Below is a small trained network, with its code and all its weights. Each question gives an input and a class and asks what happens when units are switched off, that is, made to give their printed mean instead of their output.

import numpy as np


def w(rows, s, z=0):
    codes = np.array(rows[::2]) - 128.0
    scale = np.full(codes.shape[1], s)
    scale[-1] = z or s
    return codes * scale


def f(y):
    return np.maximum(y, 0)


def log_softmax(a):
    a = a - a.max(-1, keepdims=True)
    return a - np.log(np.exp(a).sum(-1, keepdims=True))


def net(x, mask):
    res = np.array(x, float).reshape(1, 6) / 4 @ E
    y = f(res @ A[0][:, :-1].T + A[0][:, -1])
    res = res + np.where(mask, y, B[0][:, -1]) @ B[0][:, :-1]
    return log_softmax(res[-1] @ U[:, :-1].T + U[:, -1])


A, B = {}, {}
E = w([
[58,234,156,175],'x0',
[129,128,128,129],'x1',
[149,84,253,177],'x2',
[97,69,71,238],'x3',
[128,127,127,128],'x4',
[240,182,113,175],'x5',
],0.0046)
A[0] = w([
[203,21,102,68,7],'neuron 1',
[115,102,97,182,38],'neuron 2',
[134,158,121,67,104],'neuron 3',
[85,108,135,110,44],'neuron 4',
[144,100,232,173,64],'neuron 5',
[73,102,138,106,32],'neuron 6',
[126,131,119,121,88],'neuron 7',
[208,172,117,171,25],'neuron 8',
[112,155,57,100,45],'neuron 9',
[95,176,141,150,54],'neuron 10',
[165,148,123,147,52],'neuron 11',
[108,156,39,91,60],'neuron 12',
[184,53,98,85,26],'neuron 13',
[148,85,255,171,78],'neuron 14',
[218,178,115,177,8],'neuron 15',
[150,161,166,62,53],'neuron 16',
[113,102,103,189,41],'neuron 17',
[117,106,102,172,42],'neuron 18',
[148,157,151,63,70],'neuron 19',
[64,97,139,102,20],'neuron 20',
[137,138,154,100,64],'neuron 21',
[113,151,132,136,94],'neuron 22',
[192,140,121,150,42],'neuron 23',
[155,168,166,41,59],'neuron 24',
[94,182,137,146,55],'neuron 25',
[36,87,143,92,18],'neuron 26',
[68,224,155,172,53],'neuron 27',
[148,157,65,122,106],'neuron 28',
[74,214,152,165,37],'neuron 29',
[173,60,107,90,14],'neuron 30',
[69,107,132,106,35],'neuron 31',
[96,185,141,156,63],'neuron 32',
[153,168,176,50,66],'neuron 33',
[209,177,117,173,28],'neuron 34',
[102,162,4,79,85],'neuron 35',
[112,97,91,192,44],'neuron 36',
[102,79,61,244,42],'neuron 37',
[138,107,184,146,52],'neuron 38',
[143,159,158,72,53],'neuron 39',
[118,107,94,176,47],'neuron 40',
[138,104,192,150,65],'neuron 41',
[117,114,117,149,76],'neuron 42',
[33,88,144,89,31],'neuron 43',
[128,125,140,135,62],'neuron 44',
],0.0099,0.0011)
B[0] = w([
[108,2,110,172,237],'neuron 1',
[126,153,181,154,181],'neuron 2',
[130,170,164,155,174],'neuron 3',
[147,127,133,84,158],'neuron 4',
[109,193,34,151,222],'neuron 5',
[152,126,134,70,168],'neuron 6',
[128,135,122,130,132],'neuron 7',
[155,123,136,31,182],'neuron 8',
[111,172,68,151,175],'neuron 9',
[122,71,117,147,167],'neuron 10',
[140,127,131,86,150],'neuron 11',
[109,185,53,154,191],'neuron 12',
[113,34,115,153,204],'neuron 13',
[99,208,17,161,247],'neuron 14',
[159,122,138,20,188],'neuron 15',
[125,153,195,157,188],'neuron 16',
[126,157,183,154,185],'neuron 17',
[126,149,171,149,170],'neuron 18',
[124,156,185,157,182],'neuron 19',
[156,126,136,59,175],'neuron 20',
[129,145,157,142,153],'neuron 21',
[128,104,124,138,145],'neuron 22',
[144,117,130,60,165],'neuron 23',
[126,164,208,170,205],'neuron 24',
[124,69,119,153,169],'neuron 25',
[171,126,135,31,200],'neuron 26',
[117,10,110,164,212],'neuron 27',
[120,156,65,123,173],'neuron 28',
[116,23,113,160,200],'neuron 29',
[115,48,121,152,191],'neuron 30',
[154,126,130,69,169],'neuron 31',
[123,62,120,149,174],'neuron 32',
[124,158,209,165,203],'neuron 33',
[158,121,137,30,184],'neuron 34',
[104,205,20,162,221],'neuron 35',
[125,157,193,157,194],'neuron 36',
[124,181,244,175,253],'neuron 37',
[119,164,80,142,174],'neuron 38',
[125,149,183,154,176],'neuron 39',
[129,153,174,153,175],'neuron 40',
[116,168,73,144,184],'neuron 41',
[132,138,151,136,149],'neuron 42',
[174,128,135,28,204],'neuron 43',
[129,131,117,130,133],'neuron 44',
],0.036,0.004)
U = w([
[102,199,34,150,254],'0',
[128,170,240,174,87],'1',
[114,2,111,157,94],'2',
[195,126,135,2,72],'3',
],0.0073,0.0007)

Each question gives the input, the list of numbers given to net, and the class t.
The units are the neurons (one row each of A and B). Each row of codes is followed by its name. A weight is (code - 128) times the scale printed after its matrix; where a second scale follows, it is the last column's (A, B and U).
mask holds one flag per neuron, in row order. A switched-off neuron (its flag False) gives its mean, the last column of its row in B, instead of its output. The means were averaged over made-up inputs and are rounded, as every weight is.
A unit's drop is (log p(t) with every unit on - log p(t) with that unit switched off) / (log p(t) with every unit on - log p(t) with every unit switched off).
The circuit of an input: a set's keep is (log p(t) with only the set's units on - log p(t) with every unit switched off) / (log p(t) with every unit on - log p(t) with every unit switched off). Starting from the 12 units with the biggest drops (on a tie, the unit counted first), units are removed one at a time, each time the one whose removal leaves the highest keep (on an exact tie, the one counted first), for as long as the keep stays at least 0.8.
units of the circuit, in order: the units of the circuit, biggest drop first
top k neurons: the k neurons with the biggest drops, biggest first
drop when u is switched off: that unit's drop, to one decimal
input [-8,8,8,-4,6,2], class 0: top 3 neurons => neuron 14; neuron 5; neuron 41
input [4,-1,4,3,-2,3], class 0: units of the circuit, in order => neuron 14
input [0,1,-5,4,0,7], class 3: top 4 neurons => neuron 15; neuron 34; neuron 8; neuron 14
input [6,-6,-6,-8,7,-3], class 1: top 2 neurons => neuron 24; neuron 33
input [-3,3,-7,-4,-2,8], class 3: top 4 neurons => neuron 15; neuron 34; neuron 8; neuron 14
input [-1,1,-3,-5,-5,-7], class 3: top 3 neurons => neuron 43; neuron 26; neuron 37
input [2,-3,3,-2,-8,4], class 3: top 4 neurons => neuron 35; neuron 15; neuron 34; neuron 8
input [-1,3,-7,8,1,3], class 1: top 2 neurons => neuron 37; neuron 14
input [4,8,0,-3,0,4], class 2: units of the circuit, in order => neuron 27; neuron 29
input [5,-8,-6,-7,5,8], class 3: top 4 neurons => neuron 15; neuron 34; neuron 8; neuron 37
input [-8,5,8,-8,7,-1], class 0: top 4 neurons => neuron 14; neuron 5; neuron 37; neuron 41
input [-8,-6,-3,-4,-4,8], class 2: top 2 neurons => neuron 1; neuron 13
input [7,1,0,-1,4,-8], class 3: top 2 neurons => neuron 43; neuron 26
input [-6,1,1,0,-7,8], class 3: units of the circuit, in order => neuron 15
input [-8,2,-5,-8,2,8], class 1: top 4 neurons => neuron 24; neuron 33; neuron 19; neuron 16
input [-6,-5,6,1,-6,3], class 0: top 2 neurons => neuron 14; neuron 5
input [-2,-8,-6,-7,0,8], class 3: top 3 neurons => neuron 15; neuron 34; neuron 8
input [1,4,6,0,-1,3], class 0: drop when neuron 21 is switched off => 0.0
input [8,-2,1,-5,-3,6], class 2: drop when neuron 27 is switched off => 0.2
input [-8,6,5,0,-7,-1], class 2: units of the circuit, in order => neuron 1
input [5,3,8,-7,0,7], class 0: drop when neuron 37 is switched off => 0.1
input [-3,-1,8,7,-1,2], class 0: drop when neuron 5 is switched off => 0.6
